Below are the code and all the weights of a small trained network. Each question names an input and a target symbol and asks about switching units off, where a switched-off unit gives its printed mean instead of its output.

import numpy as np


def w(rows, s, z=0):
    codes = np.array(rows[::2]) - 128.0
    scale = np.full(codes.shape[1], s)
    scale[-1] = z or s
    return codes * scale


def norm(h):
    return h / np.sqrt((h * h).mean(-1, keepdims=True) + 1e-5)


def f(y):
    return y / 2 * (1 + np.tanh(0.7978845608 * (y + 0.044715 * y**3)))


def softmax(a):
    e = np.exp(a - a.max(-1, keepdims=True))
    return e / e.sum(-1, keepdims=True)


def log_softmax(a):
    a = a - a.max(-1, keepdims=True)
    return a - np.log(np.exp(a).sum(-1, keepdims=True))


def net(x, mask):
    ids = ['αβεζηλφω'.index(c) for c in x.split()]
    T = len(ids)
    res = E[ids] + P[:T]
    r = norm(res)
    for j in range(2):
        rows = slice(4 * j, 4 * j + 4)
        q, k, v = (r @ M[0][rows].T for M in (Q, K, V))
        z = softmax(np.where(np.tri(T) > 0, q @ k.T / 4**0.5, -1e9)) @ v
        o = O[0][rows]
        res = res + np.where(mask[j], z, o[:, -1]) @ o[:, :-1]
    y = f(norm(res) @ A[0][:, :-1].T + A[0][:, -1])
    res = res + np.where(mask[2:18], y, B[0][:, -1]) @ B[0][:, :-1]
    return log_softmax(norm(res)[-1] @ U[:, :-1].T + U[:, -1])


Q, K, V, O, A, B = {}, {}, {}, {}, {}, {}
E = w([
[206,118,156,154,133,93,160,190,85,102],'α',
[172,157,120,175,144,63,74,191,107,131],'β',
[163,155,118,164,35,173,196,172,138,112],'ε',
[154,74,138,87,165,65,149,227,124,105],'ζ',
[156,119,124,165,187,210,150,158,153,218],'η',
[41,87,65,88,83,105,133,224,142,182],'λ',
[157,125,81,172,111,192,104,132,235,96],'φ',
[165,9,94,124,71,136,99,104,115,165],'ω',
],0.014)
P = w([
[163,182,55,185,179,23,254,65,137,159],'0',
[54,122,243,178,152,66,159,27,148,114],'1',
[160,143,72,189,142,76,196,174,107,143],'2',
[228,176,120,107,117,62,161,111,168,141],'3',
[52,90,219,201,138,107,147,108,139,115],'4',
[162,135,54,174,147,136,138,167,100,125],'5',
[219,168,153,117,79,96,123,180,180,159],'6',
[62,86,228,189,121,146,118,133,131,102],'7',
[169,121,48,153,144,169,87,187,82,116],'8',
[212,153,138,105,82,142,87,220,164,163],'9',
[68,90,238,179,115,180,77,164,116,90],'10',
[137,118,57,126,121,235,105,133,111,120],'11',
[180,169,156,120,96,151,104,222,189,177],'12',
],0.013)
Q[0] = w([
[76,155,83,141,181,133,160,71,46,53],'H0',
[159,145,59,61,135,143,156,131,103,129],'H0',
[182,224,63,2,156,103,148,46,123,142],'H0',
[199,107,150,160,89,123,99,206,142,159],'H0',
[131,125,63,74,129,116,126,122,148,126],'H1',
[55,123,108,168,178,131,146,105,95,69],'H1',
[136,156,193,72,148,88,136,107,191,141],'H1',
[72,165,87,111,164,148,130,27,49,103],'H1',
],0.012)
K[0] = w([
[186,151,76,107,139,65,195,124,172,177],'H0',
[126,184,140,153,149,91,170,108,93,113],'H0',
[79,173,174,178,176,5,253,28,132,130],'H0',
[112,113,202,129,123,186,110,218,98,103],'H0',
[82,146,100,137,76,136,163,72,146,77],'H1',
[195,104,39,110,117,48,164,109,143,180],'H1',
[86,162,158,186,170,98,133,117,116,179],'H1',
[132,182,93,141,166,52,197,40,161,148],'H1',
],0.011)
V[0] = w([
[175,80,145,147,98,128,120,81,32,241],'H0',
[195,74,142,130,119,131,179,142,105,50],'H0',
[146,95,139,88,201,211,187,107,195,142],'H0',
[93,79,67,62,5,109,152,125,120,49],'H0',
[140,123,137,148,100,104,118,104,175,73],'H1',
[76,91,130,96,142,94,114,130,129,169],'H1',
[120,198,204,142,141,118,173,126,56,167],'H1',
[110,154,109,191,90,172,81,77,138,98],'H1',
],0.011)
O[0] = w([
[190,51,220,133,91,107,96,76,83,254,184],'H0',
[188,142,169,78,116,158,194,55,106,51,213],'H0',
[107,37,177,121,104,130,202,212,185,88,83],'H0',
[82,169,118,95,10,68,133,85,179,120,1],'H0',
[169,159,122,214,109,167,116,88,138,122,140],'H1',
[129,153,130,89,143,126,138,144,229,113,109],'H1',
[64,204,154,127,92,135,137,198,92,114,139],'H1',
[179,154,127,195,87,85,176,130,104,118,48],'H1',
],0.012,0.0052)
A[0] = w([
[85,62,142,148,172,152,175,137,81,162,230],'N0',
[95,97,197,190,87,147,149,94,69,70,45],'N1',
[187,108,14,71,144,97,127,124,95,161,128],'N2',
[181,112,9,137,116,97,139,187,188,168,55],'N3',
[164,71,123,149,85,92,124,113,124,178,156],'N4',
[171,168,99,150,181,143,150,119,143,70,168],'N5',
[97,77,233,129,108,121,140,57,89,174,7],'N6',
[64,118,102,179,119,143,166,181,169,70,1],'N7',
[131,174,132,147,95,94,103,118,83,89,175],'N8',
[119,132,212,113,118,194,89,96,63,97,139],'N9',
[199,133,76,182,81,104,162,145,161,159,104],'N10',
[155,119,58,72,140,136,180,200,144,94,107],'N11',
[11,137,168,152,121,112,59,159,163,204,6],'N12',
[53,91,203,79,131,130,96,74,139,123,156],'N13',
[108,121,152,177,128,164,105,83,95,166,127],'N14',
[75,75,153,157,142,145,119,115,134,55,94],'N15',
],0.012,0.0059)
B[0] = w([
[127,124,97,111,56,163,121,116,160,104,255],'N0',
[107,157,83,132,154,172,57,161,184,157,158],'N1',
[146,110,75,95,134,137,66,185,184,135,210],'N2',
[142,123,94,174,220,79,192,90,149,142,169],'N3',
[127,119,161,48,168,143,143,67,168,147,197],'N4',
[122,95,158,89,108,136,109,109,112,139,232],'N5',
[162,147,147,151,163,144,2,111,156,193,188],'N6',
[128,174,187,75,190,120,67,71,117,101,150],'N7',
[97,77,115,89,104,108,112,135,184,116,183],'N8',
[141,114,87,128,161,53,214,123,134,121,215],'N9',
[100,84,98,170,104,151,90,117,62,121,179],'N10',
[90,136,144,159,149,122,61,77,143,111,192],'N11',
[135,106,107,136,47,135,122,125,92,80,164],'N12',
[172,138,107,152,98,122,148,136,55,147,182],'N13',
[88,130,139,170,100,144,144,142,149,87,188],'N14',
[135,167,146,92,130,125,161,139,124,193,150],'N15',
],0.013,0.0085)
U = w([
[201,141,105,90,144,113,207,134,102,107,201],'α',
[196,178,59,138,156,176,70,177,70,157,3],'β',
[122,108,102,146,23,132,115,154,103,96,215],'ε',
[110,141,146,80,157,181,91,126,160,55,124],'ζ',
[121,31,156,169,136,154,155,222,165,136,190],'η',
[138,139,71,160,122,79,162,170,254,141,166],'λ',
[130,59,134,238,180,105,116,93,94,62,39],'φ',
[175,91,167,138,109,104,102,82,148,200,158],'ω',
],0.0068,0.0021)

Each question gives the input, a string of symbols that net reads in full, and the target symbol t.
The units are the heads (4 rows each of Q, K, V and O) and the neurons (one row each of A and B). Each row of codes is followed by its name. A weight is (code - 128) times the scale printed after its matrix; where a second scale follows, it is the last column's (O, A, B and U).
mask holds one flag per unit, heads first, then neurons. A switched-off unit (its flag False) gives its mean, the last column of its rows in O or B, instead of its output. The means were averaged over made-up inputs and are rounded, as every weight is.
A unit's drop is (log p(t) with every unit on - log p(t) with that unit switched off) / (log p(t) with every unit on - log p(t) with every unit switched off).
The circuit of an input: a set's keep is (log p(t) with only the set's units on - log p(t) with every unit switched off) / (log p(t) with every unit on - log p(t) with every unit switched off). Starting from the 12 units with the biggest drops (on a tie, the unit counted first), units are removed one at a time, each time the one whose removal leaves the highest keep (on an exact tie, the one counted first), for as long as the keep stays at least 0.8.
units of the circuit, in order: the units of the circuit, biggest drop first
most important unit: the unit with the biggest drop
top k neurons: the k neurons with the biggest drops, biggest first
which heads matter: for each layer, one digit per head in row order, 1 if its drop is at least 0.15 and else 0, layers parted by /
input β ε η ω, target ε: units of the circuit, in order -> H1, H0
input φ ω α ω η η η η η β λ ε ω, target λ: units of the circuit, in order -> H0, N3
input ω η α λ ζ β ζ λ, target ε: most important unit -> N12
input β λ ω ε ω α, target α: which heads matter -> 10
input λ λ α α ε, target λ: which heads matter -> 10
input β ζ ζ α η ω ζ, target η: which heads matter -> 10
input ε α ε ε α β λ β, target ε: units of the circuit, in order -> H0, N12
input η η ζ α α η ω λ ε ε, target λ: which heads matter -> 11
input β η λ α ζ β ζ φ, target ζ: units of the circuit, in order -> H0, N7
input ζ β ζ ε, target β: which heads matter -> 10
input λ α ε ε ω ε η α α β α, target φ: which heads matter -> 10
input α φ β λ λ ε, target ε: units of the circuit, in order -> H0, N10
input φ λ ω φ ζ β ε, target ζ: which heads matter -> 11
input ω ω ζ ζ β ε β β, target λ: top neuron -> N9
input α φ ω φ α β φ α η η α, target η: which heads matter -> 10
input β ζ β λ ζ β β ζ ε β α φ φ, target α: units of the circuit, in order -> H0, N9, H1
input φ ε η λ η, target ε: units of the circuit, in order -> H0, N12
input β λ ζ λ β ε, target ε: which heads matter -> 10
input ζ β λ ε ε η ω α λ ζ, target α: units of the circuit, in order -> H0, N9
input β ω ω λ β β φ λ β φ, target λ: which heads matter -> 11
input β η λ λ ω η α ε, target η: units of the circuit, in order -> H0
